Below is a small trained network, with its code and all its weights. Each question gives an input and a target symbol and asks what happens when units are switched off, that is, made to give their printed mean instead of their output.

import numpy as np


def w(rows, s, z=0):
    codes = np.array(rows[::2]) - 128.0
    scale = np.full(codes.shape[1], s)
    scale[-1] = z or s
    return codes * scale


def f(y):
    return y / 2 * (1 + np.tanh(0.7978845608 * (y + 0.044715 * y**3)))


def softmax(a):
    e = np.exp(a - a.max(-1, keepdims=True))
    return e / e.sum(-1, keepdims=True)


def log_softmax(a):
    a = a - a.max(-1, keepdims=True)
    return a - np.log(np.exp(a).sum(-1, keepdims=True))


def net(x, mask):
    ids = ['αγεηλμστ'.index(c) for c in x.split()]
    T = len(ids)
    res = E[ids] + P[:T]
    q, k, v = (res @ M[0].T for M in (Q, K, V))
    z = softmax(np.where(np.tri(T) > 0, q @ k.T / 2**0.5, -1e9)) @ v
    res = res + np.where(mask[0], z, O[0][:, -1]) @ O[0][:, :-1]
    y = f(res @ A[0][:, :-1].T + A[0][:, -1])
    res = res + np.where(mask[1:9], y, B[0][:, -1]) @ B[0][:, :-1]
    return log_softmax(res[-1] @ U[:, :-1].T + U[:, -1])


Q, K, V, O, A, B = {}, {}, {}, {}, {}, {}
E = w([
[175,227,193,97,190,155,192,92],'α',
[134,112,185,89,148,90,43,195],'γ',
[107,86,146,135,85,222,160,91],'ε',
[187,69,192,225,65,99,205,130],'η',
[178,150,61,189,176,23,63,98],'λ',
[154,147,39,81,151,56,249,131],'μ',
[182,93,158,65,55,70,86,87],'σ',
[159,187,42,31,148,65,84,199],'τ',
],0.017)
P = w([
[254,82,80,176,217,193,69,134],'0',
[176,20,152,147,164,176,74,91],'1',
[164,72,146,129,152,157,94,85],'2',
[106,139,195,121,154,137,98,28],'3',
[93,164,182,127,116,89,117,23],'4',
[76,215,219,104,118,94,125,5],'5',
[66,211,172,140,57,89,118,6],'6',
],0.0066)
Q[0] = w([
[118,251,150,94,113,107,150,26],'head 0',
[43,55,150,255,12,161,122,151],'head 0',
],0.0074)
K[0] = w([
[35,182,103,93,68,93,166,3],'head 0',
[165,87,139,209,177,227,205,96],'head 0',
],0.0075)
V[0] = w([
[118,193,240,73,130,153,14,254],'head 0',
[157,180,240,152,152,197,136,40],'head 0',
],0.0055)
O[0] = w([
[163,234,134,183,29,133,140,150,3],'head 0',
[202,31,132,176,158,255,106,149,168],'head 0',
],0.011,0.00033)
A[0] = w([
[122,95,98,133,130,216,105,124,114],'neuron 0',
[144,119,110,86,83,145,83,18,125],'neuron 1',
[40,70,141,94,167,208,117,111,112],'neuron 2',
[138,162,197,163,84,129,231,94,169],'neuron 3',
[111,180,53,25,105,158,100,147,4],'neuron 4',
[33,105,140,83,182,79,88,119,160],'neuron 5',
[93,118,161,75,231,109,66,55,221],'neuron 6',
[92,99,53,179,182,101,3,76,217],'neuron 7',
],0.0075,0.0023)
B[0] = w([
[73,220,186,87,211,205,100,109,203],'neuron 0',
[211,105,109,96,141,172,152,65,191],'neuron 1',
[32,178,119,125,93,176,127,95,208],'neuron 2',
[39,58,129,81,141,83,129,147,212],'neuron 3',
[101,69,124,161,254,58,83,116,210],'neuron 4',
[90,104,170,168,78,169,97,187,200],'neuron 5',
[158,148,31,193,41,144,165,159,253],'neuron 6',
[127,224,216,169,112,101,122,83,196],'neuron 7',
],0.0081,0.0059)
U = w([
[205,161,124,103,166,142,122,154,17],'α',
[124,150,210,81,11,131,71,247,254],'γ',
[85,153,102,106,108,160,82,80,93],'ε',
[133,57,218,152,176,85,135,110,184],'η',
[168,190,120,197,119,100,173,59,42],'λ',
[115,139,10,132,65,145,173,185,240],'μ',
[243,123,80,3,85,109,167,61,182],'σ',
[82,154,136,21,165,45,109,63,114],'τ',
],0.0059,0.0028)

Each question gives the input, a string of symbols that net reads in full, and the target symbol t.
The units are the heads (2 rows each of Q, K, V and O) and the neurons (one row each of A and B). Each row of codes is followed by its name. A weight is (code - 128) times the scale printed after its matrix; where a second scale follows, it is the last column's (O, A, B and U).
mask holds one flag per unit, heads first, then neurons. A switched-off unit (its flag False) gives its mean, the last column of its rows in O or B, instead of its output. The means were averaged over made-up inputs and are rounded, as every weight is.
A unit's drop is (log p(t) with every unit on - log p(t) with that unit switched off) / (log p(t) with every unit on - log p(t) with every unit switched off).
The circuit of an input: a set's keep is (log p(t) with only the set's units on - log p(t) with every unit switched off) / (log p(t) with every unit on - log p(t) with every unit switched off). Starting from all 9 units, units are removed one at a time, each time the one whose removal leaves the highest keep (on an exact tie, the one counted first), for as long as the keep stays at least 0.8.
circuit, biggest first: the units of the circuit, biggest drop first
top k neurons: the k neurons with the biggest drops, biggest first
drop of u: that unit's drop, to one decimal
input μ σ τ η ε μ η, target η: circuit, biggest first : (head 0)
input η τ σ, target σ: circuit, biggest first : (neuron 1; neuron 4)
input τ α α η μ, target μ: circuit, biggest first : (head 0; neuron 6; neuron 5)
input σ λ λ λ λ, target λ: circuit, biggest first : (neuron 7; neuron 6)
input μ τ α, target τ: circuit, biggest first : (head 0; neuron 3)
input τ α τ, target τ: circuit, biggest first : (head 0; neuron 4)
input α α τ α τ μ, target τ: top 2 neurons : (neuron 3; neuron 6)
input τ ε σ τ λ, target λ: top 2 neurons : (neuron 7; neuron 3)
input η τ μ, target τ: top 3 neurons : (neuron 6; neuron 3; neuron 4)
input σ τ η α, target τ: top 2 neurons : (neuron 3; neuron 5)
input α τ η λ λ σ, target σ: drop of neuron 1 : 0.3
input ε μ τ ε μ η τ, target τ: drop of neuron 4 : 0.7
input μ ε α, target μ: drop of neuron 6 : 0.8
